Below is a small trained network, with its code and all its weights. Each question gives an input and a class and asks what happens when units are switched off, that is, made to give their printed mean instead of their output.

import numpy as np


def w(rows, s, z=0):
    codes = np.array(rows[::2]) - 128.0
    scale = np.full(codes.shape[1], s)
    scale[-1] = z or s
    return codes * scale


def norm(h):
    return h / np.sqrt((h * h).mean(-1, keepdims=True) + 1e-5)


def f(y):
    return y / 2 * (1 + np.tanh(0.7978845608 * (y + 0.044715 * y**3)))


def log_softmax(a):
    a = a - a.max(-1, keepdims=True)
    return a - np.log(np.exp(a).sum(-1, keepdims=True))


def net(x, mask):
    res = np.array(x, float).reshape(1, 3) / 4 @ E
    u = 0
    for l in range(3):
        y = f(norm(res) @ A[l][:, :-1].T + A[l][:, -1])
        res = res + np.where(mask[u : u + 12], y, B[l][:, -1]) @ B[l][:, :-1]
        u += 12
    return log_softmax(norm(res)[-1] @ U[:, :-1].T + U[:, -1])


A, B = {}, {}
E = w([
[70,94,111,162,197],'x0',
[163,154,143,211,142],'x1',
[133,249,36,155,109],'x2',
],0.0022)
A[0] = w([
[113,194,3,147,141,28],'L0N1',
[166,130,157,174,132,107],'L0N2',
[150,121,124,143,121,48],'L0N3',
[120,132,130,122,130,187],'L0N4',
[142,130,145,128,132,97],'L0N5',
[136,135,117,115,106,60],'L0N6',
[114,98,127,69,140,180],'L0N7',
[102,190,40,136,131,36],'L0N8',
[161,173,125,149,87,50],'L0N9',
[116,123,122,118,142,127],'L0N10',
[107,84,162,61,129,254],'L0N11',
[42,90,127,155,164,54],'L0N12',
],0.0058,0.00077)
B[0] = w([
[47,96,91,46,186,251],'L0N1',
[112,168,107,181,201,147],'L0N2',
[128,151,135,138,153,120],'L0N3',
[126,122,126,129,116,136],'L0N4',
[131,152,109,130,148,126],'L0N5',
[138,149,150,90,102,122],'L0N6',
[107,157,106,106,129,165],'L0N7',
[50,54,99,72,145,210],'L0N8',
[86,179,173,65,157,152],'L0N9',
[136,97,131,122,88,132],'L0N10',
[72,185,2,82,199,205],'L0N11',
[155,121,103,79,32,181],'L0N12',
],0.0029,0.0031)
A[1] = w([
[116,134,150,110,122,69],'L1N1',
[112,173,36,35,21,77],'L1N2',
[112,135,138,141,123,115],'L1N3',
[172,149,120,100,80,239],'L1N4',
[89,176,116,161,151,151],'L1N5',
[147,123,136,115,129,35],'L1N6',
[113,119,142,120,122,123],'L1N7',
[106,196,19,67,6,178],'L1N8',
[124,134,144,111,95,197],'L1N9',
[37,3,95,11,132,254],'L1N10',
[108,150,141,116,162,46],'L1N11',
[134,9,165,32,102,212],'L1N12',
],0.003,0.00097)
B[1] = w([
[145,142,125,129,117,123],'L1N1',
[116,78,63,172,140,172],'L1N2',
[131,118,134,117,142,125],'L1N3',
[86,149,104,69,87,136],'L1N4',
[103,84,187,100,168,137],'L1N5',
[126,149,137,139,117,117],'L1N6',
[121,151,127,157,102,129],'L1N7',
[106,49,71,142,140,179],'L1N8',
[118,123,101,107,88,134],'L1N9',
[33,254,58,70,168,252],'L1N10',
[127,119,173,124,123,126],'L1N11',
[73,231,60,150,164,172],'L1N12',
],0.0025,0.0044)
A[2] = w([
[98,148,98,97,77,59],'L2N1',
[100,145,72,104,90,116],'L2N2',
[134,146,130,121,128,202],'L2N3',
[171,184,170,89,105,130],'L2N4',
[125,136,148,130,115,152],'L2N5',
[64,131,127,135,124,219],'L2N6',
[1,83,55,90,167,220],'L2N7',
[94,134,8,23,56,164],'L2N8',
[153,108,153,187,124,165],'L2N9',
[113,93,124,136,108,7],'L2N10',
[141,146,94,154,134,115],'L2N11',
[170,156,140,101,103,177],'L2N12',
],0.0055,0.0011)
B[2] = w([
[145,110,178,182,150,146],'L2N1',
[135,114,173,161,169,161],'L2N2',
[92,113,130,92,108,134],'L2N3',
[124,145,113,56,90,126],'L2N4',
[115,124,90,114,117,125],'L2N5',
[119,173,131,102,119,156],'L2N6',
[102,252,127,88,175,255],'L2N7',
[32,164,126,171,246,234],'L2N8',
[78,83,33,153,143,127],'L2N9',
[172,126,149,161,104,120],'L2N10',
[128,110,146,109,169,132],'L2N11',
[91,126,131,105,85,126],'L2N12',
],0.0038,0.009)
U = w([
[174,134,155,76,10,10],'0',
[46,200,109,104,192,249],'1',
[159,14,124,221,128,44],'2',
],0.011,0.002)

Each question gives the input, the list of numbers given to net, and the class t.
The units are the neurons (one row each of A and B). Each row of codes is followed by its name. A weight is (code - 128) times the scale printed after its matrix; where a second scale follows, it is the last column's (A, B and U).
mask holds one flag per neuron, layer by layer. A switched-off neuron (its flag False) gives its mean, the last column of its row in B, instead of its output. The means were averaged over made-up inputs and are rounded, as every weight is.
A unit's drop is (log p(t) with every unit on - log p(t) with that unit switched off) / (log p(t) with every unit on - log p(t) with every unit switched off).
The circuit of an input: a set's keep is (log p(t) with only the set's units on - log p(t) with every unit switched off) / (log p(t) with every unit on - log p(t) with every unit switched off). Starting from the 12 units with the biggest drops (on a tie, the unit counted first), units are removed one at a time, each time the one whose removal leaves the highest keep (on an exact tie, the one counted first), for as long as the keep stays at least 0.8.
units of the circuit, in order: the units of the circuit, biggest drop first
top k neurons: the k neurons with the biggest drops, biggest first
top k neurons in layer l: the k neurons of layer l with the biggest drops, biggest first
drop when u is switched off: that unit's drop, to one decimal
input [-8,8,-7], class 2: units of the circuit, in order -> [L1N10, L2N7]
input [-8,6,-1], class 0: top 2 neurons -> [L2N8, L2N7]
input [-7,6,2], class 0: top 3 neurons -> [L2N8, L2N7, L1N10]
input [-7,7,3], class 0: units of the circuit, in order -> [L2N8, L1N10, L2N7, L0N11]
input [-3,7,-5], class 2: top neuron -> [L2N7]
input [0,3,-1], class 2: top 3 neurons -> [L2N7, L1N10, L2N8]
input [0,3,-2], class 2: top 2 neurons -> [L2N7, L1N10]
input [-1,4,0], class 2: top 2 neurons in layer 0 -> [L0N2, L0N11]
input [-2,7,-8], class 2: top 2 neurons -> [L2N7, L2N8]
input [8,8,-5], class 2: top 2 neurons -> [L2N7, L0N1]
input [-8,6,-7], class 0: top 3 neurons in layer 2 -> [L2N8, L2N7, L2N4]
input [-7,2,-6], class 0: top 3 neurons in layer 1 -> [L1N10, L1N8, L1N2]
input [3,7,-5], class 2: drop when L2N7 is switched off -> 0.5
input [-5,3,-6], class 0: drop when L1N10 is switched off -> 0.4
input [-7,3,-3], class 0: drop when L2N8 is switched off -> 0.7
input [5,7,-6], class 2: top neuron in layer 0 -> [L0N1]
